Below is a small trained network, with its code and all its weights. Each question gives an input and a target symbol and asks what happens when units are switched off, that is, made to give their printed mean instead of their output.

import numpy as np


def w(rows, s, z=0):
    codes = np.array(rows[::2]) - 128.0
    scale = np.full(codes.shape[1], s)
    scale[-1] = z or s
    return codes * scale


def norm(h):
    return h / np.sqrt((h * h).mean(-1, keepdims=True) + 1e-5)


def f(y):
    return np.maximum(y, 0)


def softmax(a):
    e = np.exp(a - a.max(-1, keepdims=True))
    return e / e.sum(-1, keepdims=True)


def log_softmax(a):
    a = a - a.max(-1, keepdims=True)
    return a - np.log(np.exp(a).sum(-1, keepdims=True))


def net(x, mask):
    ids = ['ΛΞΠΦαβγεζημστω'.index(c) for c in x.split()]
    T = len(ids)
    res = E[ids] + P[:T]
    u = 0
    for l in range(3):
        q, k, v = (norm(res) @ M[l].T for M in (Q, K, V))
        z = softmax(np.where(np.tri(T) > 0, q @ k.T / 3**0.5, -1e9)) @ v
        res = res + np.where(mask[u], z, O[l][:, -1]) @ O[l][:, :-1]
        u += 1
        y = f(norm(res) @ A[l][:, :-1].T + A[l][:, -1])
        res = res + np.where(mask[u : u + 8], y, B[l][:, -1]) @ B[l][:, :-1]
        u += 8
    return log_softmax(norm(res)[-1] @ U[:, :-1].T + U[:, -1])


Q, K, V, O, A, B = {}, {}, {}, {}, {}, {}
E = w([
[9,130,137],'Λ',
[173,195,119],'Ξ',
[69,78,224],'Π',
[145,122,187],'Φ',
[130,34,179],'α',
[65,133,193],'β',
[17,180,191],'γ',
[197,180,212],'ε',
[140,156,192],'ζ',
[151,65,106],'η',
[72,149,110],'μ',
[241,37,110],'σ',
[127,99,22],'τ',
[139,77,237],'ω',
],0.015)
P = w([
[253,90,108],'0',
[189,110,111],'1',
[174,120,127],'2',
[161,122,134],'3',
[155,128,134],'4',
[142,147,137],'5',
[129,154,144],'6',
[120,161,161],'7',
[122,173,156],'8',
[87,200,162],'9',
[85,208,175],'10',
[104,195,166],'11',
[101,206,177],'12',
[98,212,160],'13',
],0.0038)
Q[0] = w([
[43,176,133],'0.h1',
[158,40,104],'0.h1',
[97,3,89],'0.h1',
],0.013)
K[0] = w([
[81,85,31],'0.h1',
[157,119,251],'0.h1',
[121,55,252],'0.h1',
],0.012)
V[0] = w([
[111,1,200],'0.h1',
[141,68,155],'0.h1',
[62,100,150],'0.h1',
],0.0037)
O[0] = w([
[253,87,115,254],'0.h1',
[183,114,150,181],'0.h1',
[221,98,27,156],'0.h1',
],0.004,0.00075)
A[0] = w([
[143,180,145,84],'0.n1',
[215,192,168,193],'0.n2',
[113,192,158,197],'0.n3',
[128,130,51,52],'0.n4',
[92,139,81,126],'0.n5',
[112,229,83,3],'0.n6',
[4,119,76,196],'0.n7',
[149,76,88,168],'0.n8',
],0.017,0.0025)
B[0] = w([
[97,169,128,176],'0.n1',
[246,164,148,254],'0.n2',
[138,174,74,241],'0.n3',
[41,152,147,145],'0.n4',
[110,209,111,152],'0.n5',
[145,7,28,163],'0.n6',
[209,200,94,224],'0.n7',
[61,82,164,181],'0.n8',
],0.02,0.0078)
Q[1] = w([
[35,147,202],'1.h1',
[240,224,101],'1.h1',
[8,176,208],'1.h1',
],0.018)
K[1] = w([
[40,186,227],'1.h1',
[247,197,60],'1.h1',
[5,226,246],'1.h1',
],0.015)
V[1] = w([
[74,157,187],'1.h1',
[22,95,255],'1.h1',
[167,238,71],'1.h1',
],0.0088)
O[1] = w([
[117,185,158,81],'1.h1',
[93,209,249,1],'1.h1',
[143,148,59,212],'1.h1',
],0.012,0.0085)
A[1] = w([
[21,116,95,143],'1.n1',
[156,147,179,251],'1.n2',
[157,149,98,116],'1.n3',
[141,2,158,12],'1.n4',
[165,105,122,143],'1.n5',
[111,80,108,59],'1.n6',
[119,92,93,140],'1.n7',
[117,147,82,86],'1.n8',
],0.022,0.0023)
B[1] = w([
[137,250,204,153],'1.n1',
[198,49,124,187],'1.n2',
[116,79,61,254],'1.n3',
[31,199,67,186],'1.n4',
[74,121,78,216],'1.n5',
[96,112,168,140],'1.n6',
[105,123,161,175],'1.n7',
[112,82,158,205],'1.n8',
],0.023,0.0087)
Q[2] = w([
[140,99,125],'2.h1',
[142,130,122],'2.h1',
[132,66,255],'2.h1',
],0.036)
K[2] = w([
[158,60,143],'2.h1',
[137,145,133],'2.h1',
[112,2,155],'2.h1',
],0.029)
V[2] = w([
[219,120,66],'2.h1',
[83,116,157],'2.h1',
[141,2,122],'2.h1',
],0.0078)
O[2] = w([
[160,121,8,253],'2.h1',
[120,121,192,60],'2.h1',
[254,43,103,82],'2.h1',
],0.0068,0.0032)
A[2] = w([
[9,101,163,164],'2.n1',
[71,91,205,76],'2.n2',
[140,81,97,25],'2.n3',
[190,110,160,213],'2.n4',
[127,58,102,128],'2.n5',
[99,108,48,133],'2.n6',
[147,199,57,248],'2.n7',
[158,6,193,44],'2.n8',
],0.017,0.0017)
B[2] = w([
[221,160,225,171],'2.n1',
[212,82,156,161],'2.n2',
[71,106,126,184],'2.n3',
[72,137,170,152],'2.n4',
[113,140,158,188],'2.n5',
[74,152,162,254],'2.n6',
[116,130,220,249],'2.n7',
[1,127,164,154],'2.n8',
],0.026,0.012)
U = w([
[155,26,90,57],'Λ',
[110,138,90,63],'Ξ',
[116,189,156,171],'Π',
[176,110,158,152],'Φ',
[93,86,138,41],'α',
[140,215,156,44],'β',
[131,66,174,71],'γ',
[134,141,83,217],'ε',
[111,74,118,216],'ζ',
[133,8,138,114],'η',
[203,114,110,189],'μ',
[144,241,75,1],'σ',
[137,120,110,42],'τ',
[156,72,173,104],'ω',
],0.017,0.0066)

Each question gives the input, a string of symbols that net reads in full, and the target symbol t.
The units are the heads (3 rows each of Q, K, V and O) and the neurons (one row each of A and B). Each row of codes is followed by its name. A weight is (code - 128) times the scale printed after its matrix; where a second scale follows, it is the last column's (O, A, B and U).
mask holds one flag per unit, layer by layer, with each layer's heads first. A switched-off unit (its flag False) gives its mean, the last column of its rows in O or B, instead of its output. The means were averaged over made-up inputs and are rounded, as every weight is.
A unit's drop is (log p(t) with every unit on - log p(t) with that unit switched off) / (log p(t) with every unit on - log p(t) with every unit switched off).
The circuit of an input: a set's keep is (log p(t) with only the set's units on - log p(t) with every unit switched off) / (log p(t) with every unit on - log p(t) with every unit switched off). Starting from the 12 units with the biggest drops (on a tie, the unit counted first), units are removed one at a time, each time the one whose removal leaves the highest keep (on an exact tie, the one counted first), for as long as the keep stays at least 0.8.
units of the circuit, in order: the units of the circuit, biggest drop first
k most important neurons: the k neurons with the biggest drops, biggest first
k most important neurons of layer l: the k neurons of layer l with the biggest drops, biggest first
drop of u: that unit's drop, to one decimal
input Φ Ξ Λ, target σ: units of the circuit, in order -> [0.n7]
input τ ε Φ ζ τ, target Π: 2 most important neurons -> [0.n4; 1.n1]
input β β ζ ε β ζ σ ζ, target μ: 3 most important neurons -> [0.n2; 1.n4; 0.n6]
input Ξ μ μ, target ε: 3 most important neurons -> [0.n7; 0.n6; 0.n5]
input Φ β ω σ μ β η Φ ζ, target ε: 3 most important neurons of layer 0 -> [0.n3; 0.n2; 0.n7]
input Ξ Ξ σ β β σ μ Π η Ξ η Π ε, target μ: 2 most important neurons of layer 2 -> [2.n8; 2.n7]
input σ σ μ ω σ ζ, target ε: 2 most important neurons -> [0.n7; 0.n3]
input β τ ω ε, target μ: 2 most important neurons -> [0.n2; 2.n6]
input Λ σ β Ξ ζ μ γ β Λ, target ε: 2 most important neurons -> [0.n7; 0.n6]
input σ ζ τ Φ σ γ τ, target Π: 2 most important neurons -> [1.n1; 0.n4]
input β Λ β Λ Φ, target η: 2 most important neurons -> [0.n7; 0.n2]
input ε η β ε τ Λ σ, target Π: 2 most important neurons -> [1.n4; 2.n1]
input ω α γ α γ ζ β Φ, target Λ: 2 most important neurons of layer 0 -> [0.n2; 0.n7]
input Φ β Λ σ γ γ Λ α ζ, target μ: 2 most important neurons of layer 2 -> [2.n8; 2.n7]
input Φ σ Φ Φ, target η: 2 most important neurons of layer 1 -> [1.n2; 1.n4]
input α Π Λ, target σ: drop of 1.h1 -> 0.0
input μ γ γ ζ σ ε μ, target ε: drop of 0.n3 -> 0.0
input ε β Φ Φ Π Ξ μ τ Λ β Φ σ, target Π: drop of 0.n8 -> 0.3
input β Ξ Ξ Φ γ Ξ μ γ ζ σ Φ Φ Φ Λ, target ε: drop of 0.n2 -> 0.1
